Below are the code and all the weights of a small trained network. Each question names an input and a class and asks about switching units off, where a switched-off unit gives its printed mean instead of its output.

import numpy as np


def w(rows, s, z=0):
    codes = np.array(rows[::2]) - 128.0
    scale = np.full(codes.shape[1], s)
    scale[-1] = z or s
    return codes * scale


def f(y):
    return y / 2 * (1 + np.tanh(0.7978845608 * (y + 0.044715 * y**3)))


def log_softmax(a):
    a = a - a.max(-1, keepdims=True)
    return a - np.log(np.exp(a).sum(-1, keepdims=True))


def net(x, mask):
    res = np.array(x, float).reshape(1, 4) / 4 @ E
    y = f(res @ A[0][:, :-1].T + A[0][:, -1])
    res = res + np.where(mask, y, B[0][:, -1]) @ B[0][:, :-1]
    return log_softmax(res[-1] @ U[:, :-1].T + U[:, -1])


A, B = {}, {}
E = w([
[255,158,77,1,28],'x0',
[207,62,240,175,241],'x1',
[216,223,70,233,123],'x2',
[52,54,109,99,75],'x3',
],0.0066)
A[0] = w([
[156,103,248,132,201,190],'n0',
[98,127,102,49,80,213],'n1',
[61,69,115,54,67,105],'n2',
[138,85,181,170,190,139],'n3',
[118,105,207,127,146,140],'n4',
[121,127,196,125,187,165],'n5',
[187,212,62,98,44,176],'n6',
[39,150,133,189,119,255],'n7',
[53,49,134,68,85,174],'n8',
[95,159,68,194,137,236],'n9',
[145,106,184,116,182,90],'n10',
[161,75,211,98,254,233],'n11',
[188,181,53,121,96,157],'n12',
[202,204,82,113,78,184],'n13',
],0.0098,0.0044)
B[0] = w([
[197,25,199,229,230,219],'n0',
[111,47,64,37,54,222],'n1',
[31,47,110,30,53,216],'n2',
[195,50,208,246,227,187],'n3',
[131,33,177,198,217,169],'n4',
[121,23,209,131,197,178],'n5',
[228,228,91,38,45,255],'n6',
[45,173,14,195,189,215],'n7',
[42,2,103,42,3,232],'n8',
[74,222,29,205,168,192],'n9',
[224,19,218,216,210,159],'n10',
[221,5,250,221,222,241],'n11',
[222,229,96,43,56,212],'n12',
[246,205,56,68,82,231],'n13',
],0.0066,0.0099)
U = w([
[247,230,88,51,82,254],'0',
[177,51,237,200,255,79],'1',
[40,243,66,216,218,11],'2',
[30,65,153,28,57,200],'3',
],0.0077,0.0028)

Each question gives the input, the list of numbers given to net, and the class t.
The units are the neurons (one row each of A and B). Each row of codes is followed by its name. A weight is (code - 128) times the scale printed after its matrix; where a second scale follows, it is the last column's (A, B and U).
mask holds one flag per neuron, in row order. A switched-off neuron (its flag False) gives its mean, the last column of its row in B, instead of its output. The means were averaged over made-up inputs and are rounded, as every weight is.
A unit's drop is (log p(t) with every unit on - log p(t) with that unit switched off) / (log p(t) with every unit on - log p(t) with every unit switched off).
The circuit of an input: a set's keep is (log p(t) with only the set's units on - log p(t) with every unit switched off) / (log p(t) with every unit on - log p(t) with every unit switched off). Starting from the 12 units with the biggest drops (on a tie, the unit counted first), units are removed one at a time, each time the one whose removal leaves the highest keep (on an exact tie, the one counted first), for as long as the keep stays at least 0.8.
units of the circuit, in order: the units of the circuit, biggest drop first
most important unit: the unit with the biggest drop
top k neurons: the k neurons with the biggest drops, biggest first
drop of u: that unit's drop, to one decimal
input [6,5,-1,3], class 1: units of the circuit, in order : n6; n11
input [7,5,-8,0], class 1: most important unit : n11
input [8,4,-5,-1], class 3: units of the circuit, in order : n1; n12
input [-5,-8,7,5], class 2: top 2 neurons : n7; n9
input [7,4,-4,-5], class 1: top 2 neurons : n11; n0
input [-6,-3,1,7], class 2: top 3 neurons : n7; n9; n1
input [-6,-5,7,-8], class 2: top 2 neurons : n9; n7
input [-3,-1,5,-7], class 2: drop of n6 : 0.2
input [-4,-3,6,-4], class 2: drop of n7 : 0.1
input [-5,-7,5,-1], class 2: drop of n7 : 0.1
